[[ 18  58   7   3 -21]
 [  8 -39 -37 -12 -29]
 [-17  64  26  21 -23]
 [-23 -33 -20  -8 -31]
 [-60  68  31  14 -13]
 [-55 -32  -4  -6 -36]
 [-65  66  34  20   0]]
->
[[-21  18  58   7   3]
 [-29   8 -39 -37 -12]
 [-23 -17  64  26  21]
 [-31 -23 -33 -20  -8]
 [-13 -60  68  31  14]
 [-36 -55 -32  -4  -6]
 [  0 -65  66  34  20]]

[[ 79  74 -35  52 -33  61 -59 -36 -36]
 [  5  36  57 -25  64 -34  20  60  66]
 [-40 -60  23   7  25 -10  11  39  48]
 [  3  29  65 -33  58 -38  28  50  39]
 [ 18  10  33  74  37  41 -21  36  40]
 [-60 -77 -24   8 -27   3   5   2  21]
 [ 69  77   0  55 -14  56 -54 -30 -25]
 [-20 -37  29  49  25  28 -16  32  44]
 [-70 -53  37 -53  43 -61  65  47  36]
 [-57 -55  42 -25  29 -40  66  42  42]]
->
[[-36  79  74 -35  52 -33  61 -59 -36]
 [ 66   5  36  57 -25  64 -34  20  60]
 [ 48 -40 -60  23   7  25 -10  11  39]
 [ 39   3  29  65 -33  58 -38  28  50]
 [ 40  18  10  33  74  37  41 -21  36]
 [ 21 -60 -77 -24   8 -27   3   5   2]
 [-25  69  77   0  55 -14  56 -54 -30]
 [ 44 -20 -37  29  49  25  28 -16  32]
 [ 36 -70 -53  37 -53  43 -61  65  47]
 [ 42 -57 -55  42 -25  29 -40  66  42]]

[[ 78  -6 -33  46  -6]
 [-19  13 -51 -16  43]
 [-81 -24 -32 -41  69]
 [ 36  43   8 -67 -16]
 [-74 -58  48  42 -10]
 [ -7  43  -5   4  12]
 [-94  12 -21  18 -20]
 [-88  55  -5 -88 -49]
 [ 74 -13  16  17  17]
 [ 27  25  -1 -29  -1]
 [-47  41 -40 -11 -23]
 [-35   1  -5  23  11]]
->
[[ -6  78  -6 -33  46]
 [ 43 -19  13 -51 -16]
 [ 69 -81 -24 -32 -41]
 [-16  36  43   8 -67]
 [-10 -74 -58  48  42]
 [ 12  -7  43  -5   4]
 [-20 -94  12 -21  18]
 [-49 -88  55  -5 -88]
 [ 17  74 -13  16  17]
 [ -1  27  25  -1 -29]
 [-23 -47  41 -40 -11]
 [ 11 -35   1  -5  23]]

[[-2  9 25 37 46]
 [16 28 35 52 58]
 [44 57 54 67 77]
 [70 78 71 78 77]
 [73 79 72 75 70]
 [54 67 63 74 80]
 [64 72 71 78 80]]
->
[[46 -2  9 25 37]
 [58 16 28 35 52]
 [77 44 57 54 67]
 [77 70 78 71 78]
 [70 73 79 72 75]
 [80 54 67 63 74]
 [80 64 72 71 78]]

[[  0  49 -71  -8  11]
 [-47  66  -6   5  23]]
->
[[ 11   0  49 -71  -8]
 [ 23 -47  66  -6   5]]

[[-20  23 -45  28 -26   3  -5]
 [ 16  45 -45  28 -10 -11  -7]
 [-22  29 -16   9 -23   7  17]
 [-21  20 -57  35 -16  13  23]
 [-38  16 -37  16 -10  30   4]
 [ 75  89 -15  34 -33 -56   9]
 [  3  25 -47  11  16  20  57]
 [ 30  44 -37   4   9 -22  21]
 [ 16  35 -51  22  11  -5  11]
 [-28  30 -43  45 -47   3  -4]
 [-15  23 -51   2  19  25  51]]
->
[[ -5 -20  23 -45  28 -26   3]
 [ -7  16  45 -45  28 -10 -11]
 [ 17 -22  29 -16   9 -23   7]
 [ 23 -21  20 -57  35 -16  13]
 [  4 -38  16 -37  16 -10  30]
 [  9  75  89 -15  34 -33 -56]
 [ 57   3  25 -47  11  16  20]
 [ 21  30  44 -37   4   9 -22]
 [ 11  16  35 -51  22  11  -5]
 [ -4 -28  30 -43  45 -47   3]
 [ 51 -15  23 -51   2  19  25]]

[[ 80   6   1 -23 -47  44 -35 -35   4 -28  72]
 [ 80 -24  -4  15 -12  34  13 -10  53  16  64]
 [ 80  10 -13 -23  -7  13  13  25  47  20  54]
 [ 80  41  44 -38  47  22  20  -2   1  14   3]
 [ 80 -47  11 -15 -36  10  32 -32  44  19  53]]
->
[[ 72  80   6   1 -23 -47  44 -35 -35   4 -28]
 [ 64  80 -24  -4  15 -12  34  13 -10  53  16]
 [ 54  80  10 -13 -23  -7  13  13  25  47  20]
 [  3  80  41  44 -38  47  22  20  -2   1  14]
 [ 53  80 -47  11 -15 -36  10  32 -32  44  19]]

[[  6   4 -35  25   0 -61  62 -22   5 -16 -35   4]
 [  2 -19  12 -12  18   7   0  17 -10   4  27   5]
 [-67  70 -47  74  17  19 -28  27  64  63   1  28]]
->
[[  4   6   4 -35  25   0 -61  62 -22   5 -16 -35]
 [  5   2 -19  12 -12  18   7   0  17 -10   4  27]
 [ 28 -67  70 -47  74  17  19 -28  27  64  63   1]]
---
[[ 36 -53]
 [ 11 -64]
 [ 28 -57]
 [-14 -70]
 [ 43 -49]
 [  2 -66]]
->
[[-66   2]
 [-49  43]
 [-70 -14]
 [-57  28]
 [-64  11]
 [-53  36]]

[[ 59  31 -20  63 -25  -3  70  65]
 [-36 -56  56 -42  89  64 -69 -44]
 [ 17  -9   2  15  12  16  -6  28]
 [-25 -22  32 -31   2 -17 -15 -36]
 [ 27  28 -39  37  40  43  13  47]
 [ 63  34 -40  66  26  42  47  76]
 [ 38   1  20  32 -63 -48  61  27]
 [ -5  15 -12   3  -6   3  11 -10]]
->
[[-10  11   3  -6   3 -12  15  -5]
 [ 27  61 -48 -63  32  20   1  38]
 [ 76  47  42  26  66 -40  34  63]
 [ 47  13  43  40  37 -39  28  27]
 [-36 -15 -17   2 -31  32 -22 -25]
 [ 28  -6  16  12  15   2  -9  17]
 [-44 -69  64  89 -42  56 -56 -36]
 [ 65  70  -3 -25  63 -20  31  59]]

[[ 31  11 -69  21 -14   8 -39]
 [-34 -52  55  49  14  36  44]
 [ 35  32 -60 -51 -35   5 -31]
 [ 26 -57  54 -48 -51 -22 -34]
 [-60 -26 -11  58 -11  26  37]
 [ 47  33  23 -70  -1 -61 -20]
 [ -7 -48  29  -8 -39 -17 -30]
 [ -8  46 -54 -11 -31 -21  26]
 [-29  40 -23   1 -36  -1 -34]
 [-45 -50  48   3 -41 -45  31]]
->
[[ 31 -45 -41   3  48 -50 -45]
 [-34  -1 -36   1 -23  40 -29]
 [ 26 -21 -31 -11 -54  46  -8]
 [-30 -17 -39  -8  29 -48  -7]
 [-20 -61  -1 -70  23  33  47]
 [ 37  26 -11  58 -11 -26 -60]
 [-34 -22 -51 -48  54 -57  26]
 [-31   5 -35 -51 -60  32  35]
 [ 44  36  14  49  55 -52 -34]
 [-39   8 -14  21 -69  11  31]]

[[ 57 -15  43  17   3  54  78 -17 -46  -6 -70  -3]
 [-19 -12 -15 -12  -4  66  18  35  49 -33 -15  30]
 [ -9  10 -27  -1  59  33  46  27  24 -28 -14  -9]]
->
[[ -9 -14 -28  24  27  46  33  59  -1 -27  10  -9]
 [ 30 -15 -33  49  35  18  66  -4 -12 -15 -12 -19]
 [ -3 -70  -6 -46 -17  78  54   3  17  43 -15  57]]

[[ 10  10  18  24  19  -3  22  -7  -8   2  17 -19 -23  19]
 [-11  29 -53   1  20  20  49  37  23  83  71 -79  34 -33]]
->
[[-33  34 -79  71  83  23  37  49  20  20   1 -53  29 -11]
 [ 19 -23 -19  17   2  -8  -7  22  -3  19  24  18  10  10]]

[[ 46  62   4   9  57 -67  40  41  36  34]
 [-59 -70  -6 -13 -61  70 -47 -42 -35 -36]
 [ 58  61  14  65  36 -21  73  12  22  44]]
->
[[ 44  22  12  73 -21  36  65  14  61  58]
 [-36 -35 -42 -47  70 -61 -13  -6 -70 -59]
 [ 34  36  41  40 -67  57   9   4  62  46]]

[[ 31 -21 -34   0 -41  -6 -39]
 [ -2 -45 -46  49  54 -34 -61]
 [  0  18   0  19  -8  31  -9]
 [-72  62 -55 -30 -34 -48 -45]]
->
[[-45 -48 -34 -30 -55  62 -72]
 [ -9  31  -8  19   0  18   0]
 [-61 -34  54  49 -46 -45  -2]
 [-39  -6 -41   0 -34 -21  31]]

[[ 30 -10  62 -45  14  67  23 -18  29   0  21]
 [ 14  11  46 -25  14  25  55  22 -24 -25 -31]
 [  4 -52   7 -11  60 -37   0 -52 -35  21  13]
 [ 20 -32 -37  33   3   0 -71 -14 -24  14  -3]]
->
[[ -3  14 -24 -14 -71   0   3  33 -37 -32  20]
 [ 13  21 -35 -52   0 -37  60 -11   7 -52   4]
 [-31 -25 -24  22  55  25  14 -25  46  11  14]
 [ 21   0  29 -18  23  67  14 -45  62 -10  30]]
